Here is a tiny trained network, its code and every weight. The questions are about switching its units off for an input and a target symbol, where a switched-off unit gives its printed mean instead of its output.

import numpy as np


def w(rows, s, z=0):
    codes = np.array(rows[::2]) - 128.0
    scale = np.full(codes.shape[1], s)
    scale[-1] = z or s
    return codes * scale


def f(y):
    return y / 2 * (1 + np.tanh(0.7978845608 * (y + 0.044715 * y**3)))


def softmax(a):
    e = np.exp(a - a.max(-1, keepdims=True))
    return e / e.sum(-1, keepdims=True)


def log_softmax(a):
    a = a - a.max(-1, keepdims=True)
    return a - np.log(np.exp(a).sum(-1, keepdims=True))


def net(x, mask):
    ids = ['αβγδεζηθλξπτψω'.index(c) for c in x.split()]
    T = len(ids)
    res = E[ids] + P[:T]
    u = 0
    for l in range(2):
        r = res
        for j in range(2):
            rows = slice(2 * j, 2 * j + 2)
            q, k, v = (r @ M[l][rows].T for M in (Q, K, V))
            z = softmax(np.where(np.tri(T) > 0, q @ k.T / 2**0.5, -1e9)) @ v
            o = O[l][rows]
            res = res + np.where(mask[u + j], z, o[:, -1]) @ o[:, :-1]
        u += 2
        y = f(res @ A[l][:, :-1].T + A[l][:, -1])
        res = res + np.where(mask[u : u + 4], y, B[l][:, -1]) @ B[l][:, :-1]
        u += 4
    return log_softmax(res[-1] @ U[:, :-1].T + U[:, -1])


Q, K, V, O, A, B = {}, {}, {}, {}, {}, {}
E = w([
[87,150,100,87,110,211,182,116,147,48],'α',
[105,165,153,166,122,133,17,64,102,53],'β',
[108,169,70,128,107,129,91,38,176,60],'γ',
[94,124,37,145,72,177,114,69,84,117],'δ',
[147,148,148,156,83,34,90,61,155,108],'ε',
[132,123,144,92,7,127,131,69,138,128],'ζ',
[81,190,154,121,75,132,146,52,64,99],'η',
[77,241,201,202,162,216,207,115,133,181],'θ',
[166,140,167,94,87,192,14,154,195,168],'λ',
[75,190,110,147,102,103,90,137,87,168],'ξ',
[45,194,161,169,81,14,136,128,94,132],'π',
[128,118,99,134,107,122,160,142,209,214],'τ',
[176,45,157,124,120,147,198,71,141,187],'ψ',
[41,119,170,79,165,109,139,54,202,136],'ω',
],0.014)
P = w([
[208,172,129,100,85,113,161,147,93,24],'0',
[155,174,120,57,67,112,121,82,92,102],'1',
[129,145,136,56,75,111,108,83,96,160],'2',
[92,115,141,129,68,136,104,74,137,206],'3',
[66,91,150,161,55,146,115,48,157,226],'4',
[37,56,142,220,70,187,120,41,185,254],'5',
],0.0064)
Q[0] = w([
[55,159,172,86,75,136,103,63,104,170],'0.h0',
[91,135,131,89,5,160,121,73,189,149],'0.h0',
[128,121,113,157,190,143,163,192,131,89],'0.h1',
[78,169,127,170,73,194,160,78,152,140],'0.h1',
],0.014)
K[0] = w([
[75,172,155,136,169,189,247,97,202,251],'0.h0',
[92,173,190,209,197,151,172,53,95,255],'0.h0',
[213,219,69,141,100,160,130,122,105,50],'0.h1',
[142,77,193,192,148,115,47,34,119,207],'0.h1',
],0.0068)
V[0] = w([
[182,99,226,115,154,159,167,104,186,190],'0.h0',
[126,67,46,107,120,118,146,78,255,128],'0.h0',
[100,142,96,128,73,194,33,146,119,131],'0.h1',
[49,161,139,54,185,207,191,196,129,151],'0.h1',
],0.0084)
O[0] = w([
[135,123,167,49,192,132,83,108,87,214,255],'0.h0',
[149,254,10,46,136,105,126,72,150,125,242],'0.h0',
[119,153,124,184,55,178,163,121,218,88,180],'0.h1',
[37,125,69,16,131,169,187,216,131,108,47],'0.h1',
],0.0081,0.0036)
A[0] = w([
[160,100,135,93,111,70,2,158,40,240,228],'0.n0',
[96,42,97,85,114,252,86,168,83,128,254],'0.n1',
[71,143,115,173,57,131,223,92,141,202,227],'0.n2',
[195,245,78,145,56,158,27,146,79,104,84],'0.n3',
],0.005,0.0015)
B[0] = w([
[106,199,42,104,171,193,89,172,91,134,246],'0.n0',
[82,200,246,178,112,13,239,116,160,146,157],'0.n1',
[107,154,162,130,58,53,33,159,104,122,235],'0.n2',
[222,152,177,118,156,172,255,188,197,145,254],'0.n3',
],0.0063,0.0051)
Q[1] = w([
[221,10,126,216,121,127,110,202,123,60],'1.h0',
[121,118,87,68,255,115,150,225,96,145],'1.h0',
[177,13,129,193,102,114,117,179,158,72],'1.h1',
[106,212,157,178,54,132,130,52,191,97],'1.h1',
],0.009)
K[1] = w([
[202,169,146,143,93,121,202,188,66,53],'1.h0',
[151,64,83,114,188,162,123,87,132,10],'1.h0',
[175,214,124,166,86,121,164,193,75,56],'1.h1',
[111,158,147,162,74,122,119,174,132,254],'1.h1',
],0.0083)
V[1] = w([
[168,87,128,108,87,255,143,143,149,125],'1.h0',
[130,85,171,80,139,94,141,29,157,101],'1.h0',
[141,102,107,98,101,73,111,196,189,195],'1.h1',
[156,79,88,124,57,106,172,105,33,144],'1.h1',
],0.0091)
O[1] = w([
[119,254,115,198,57,242,81,120,81,203,38],'1.h0',
[160,12,55,118,90,233,110,88,62,106,255],'1.h0',
[194,142,127,95,28,104,180,219,45,189,176],'1.h1',
[50,150,118,144,165,84,183,36,69,248,38],'1.h1',
],0.0087,0.0052)
A[1] = w([
[52,8,198,149,195,36,168,153,96,139,128],'1.n0',
[225,148,125,94,138,210,109,226,159,168,139],'1.n1',
[172,1,94,20,98,198,93,122,88,84,114],'1.n2',
[170,161,50,95,206,138,146,106,38,175,3],'1.n3',
],0.0058,0.0057)
B[1] = w([
[148,116,53,32,79,234,119,133,194,174,165],'1.n0',
[62,120,120,137,114,52,158,50,67,68,189],'1.n1',
[96,167,57,237,113,77,112,179,105,132,248],'1.n2',
[61,118,185,74,110,98,59,180,254,62,150],'1.n3',
],0.0071,0.015)
U = w([
[114,74,168,97,79,108,171,123,202,105,97],'α',
[142,122,166,182,147,163,50,173,157,104,121],'β',
[209,93,150,176,176,90,171,115,121,119,207],'γ',
[19,72,175,179,105,81,171,20,69,126,97],'δ',
[123,183,158,106,186,121,27,108,116,166,188],'ε',
[150,154,158,115,36,139,39,149,112,88,1],'ζ',
[193,165,104,112,142,172,116,129,188,93,41],'η',
[101,181,148,122,179,166,198,197,153,82,159],'θ',
[49,128,222,216,98,1,145,181,170,118,122],'λ',
[213,197,146,84,121,69,204,180,90,156,188],'ξ',
[105,103,86,162,128,82,101,169,84,71,163],'π',
[123,191,80,210,132,142,158,139,203,212,60],'τ',
[209,121,87,160,143,195,148,83,58,235,181],'ψ',
[146,85,123,141,92,204,108,198,122,155,93],'ω',
],0.0053,0.0054)

Each question gives the input, a string of symbols that net reads in full, and the target symbol t.
The units are the heads (2 rows each of Q, K, V and O) and the neurons (one row each of A and B). Each row of codes is followed by its name. A weight is (code - 128) times the scale printed after its matrix; where a second scale follows, it is the last column's (O, A, B and U).
mask holds one flag per unit, layer by layer, with each layer's heads first. A switched-off unit (its flag False) gives its mean, the last column of its rows in O or B, instead of its output. The means were averaged over made-up inputs and are rounded, as every weight is.
A unit's drop is (log p(t) with every unit on - log p(t) with that unit switched off) / (log p(t) with every unit on - log p(t) with every unit switched off).
The circuit of an input: a set's keep is (log p(t) with only the set's units on - log p(t) with every unit switched off) / (log p(t) with every unit on - log p(t) with every unit switched off). Starting from all 12 units, units are removed one at a time, each time the one whose removal leaves the highest keep (on an exact tie, the one counted first), for as long as the keep stays at least 0.8.
circuit, biggest first: the units of the circuit, biggest drop first
top k neurons: the k neurons with the biggest drops, biggest first
k most important neurons of layer l: the k neurons of layer l with the biggest drops, biggest first
which heads matter: for each layer, one digit per head in row order, 1 if its drop is at least 0.15 and else 0, layers parted by /
input ω θ τ λ, target λ: circuit, biggest first : (0.h0 0.n1)
input ε β λ η, target ζ: circuit, biggest first : (1.h0 0.h1 1.h1)
input β ω ω λ, target π: which heads matter : 00 / 10
input ω ε ω, target π: top neuron : (1.n2)
input β ξ λ, target λ: circuit, biggest first : (0.h0 1.h0)
input β η λ ξ α, target λ: circuit, biggest first : (1.h0 0.h0)
input η ξ η, target λ: which heads matter : 11 / 10
input γ ξ π θ β β, target β: circuit, biggest first : (0.n1 1.h1 0.h1)
input ε ω δ ε τ ξ, target ξ: circuit, biggest first : (1.h1 0.h0)
input ω δ ε, target π: which heads matter : 01 / 10
input ξ τ δ ε, target ξ: circuit, biggest first : (1.h1 0.h0 0.n3)
input ω γ α, target π: circuit, biggest first : (1.h0 1.n2 0.n3)
input β ζ ξ λ θ, target λ: top 2 neurons : (0.n2 1.n0)
input τ ψ ξ, target ε: top 2 neurons : (1.n3 0.n0)
input ω α δ η δ, target δ: circuit, biggest first : (1.h1 0.h0)
input δ τ β, target ξ: circuit, biggest first : (1.h1 0.n3 0.h0)
input ω β ζ ω β θ, target β: circuit, biggest first : (1.h1 0.h1)
input α θ ω ζ, target ω: top 2 neurons : (1.n0 0.n1)
input θ ω τ, target ω: top neuron : (1.n0)
input τ α λ, target ξ: which heads matter : 10 / 11
input α δ β β λ, target ζ: circuit, biggest first : (1.h1 1.h0 0.h1 1.n1)
input λ β β α δ, target τ: which heads matter : 11 / 10
input π β γ, target α: top neuron : (1.n0)
input ψ π τ, target ε: which heads matter : 11 / 01
input ξ ω τ, target π: which heads matter : 00 / 10
input α ζ δ, target ψ: circuit, biggest first : (1.h0 1.h1 0.n3 0.h1)
input ξ θ ω γ η, target ω: 2 most important neurons of layer 0 : (0.n1 0.n3)
input ξ α λ λ π δ, target α: top neuron : (0.n2)
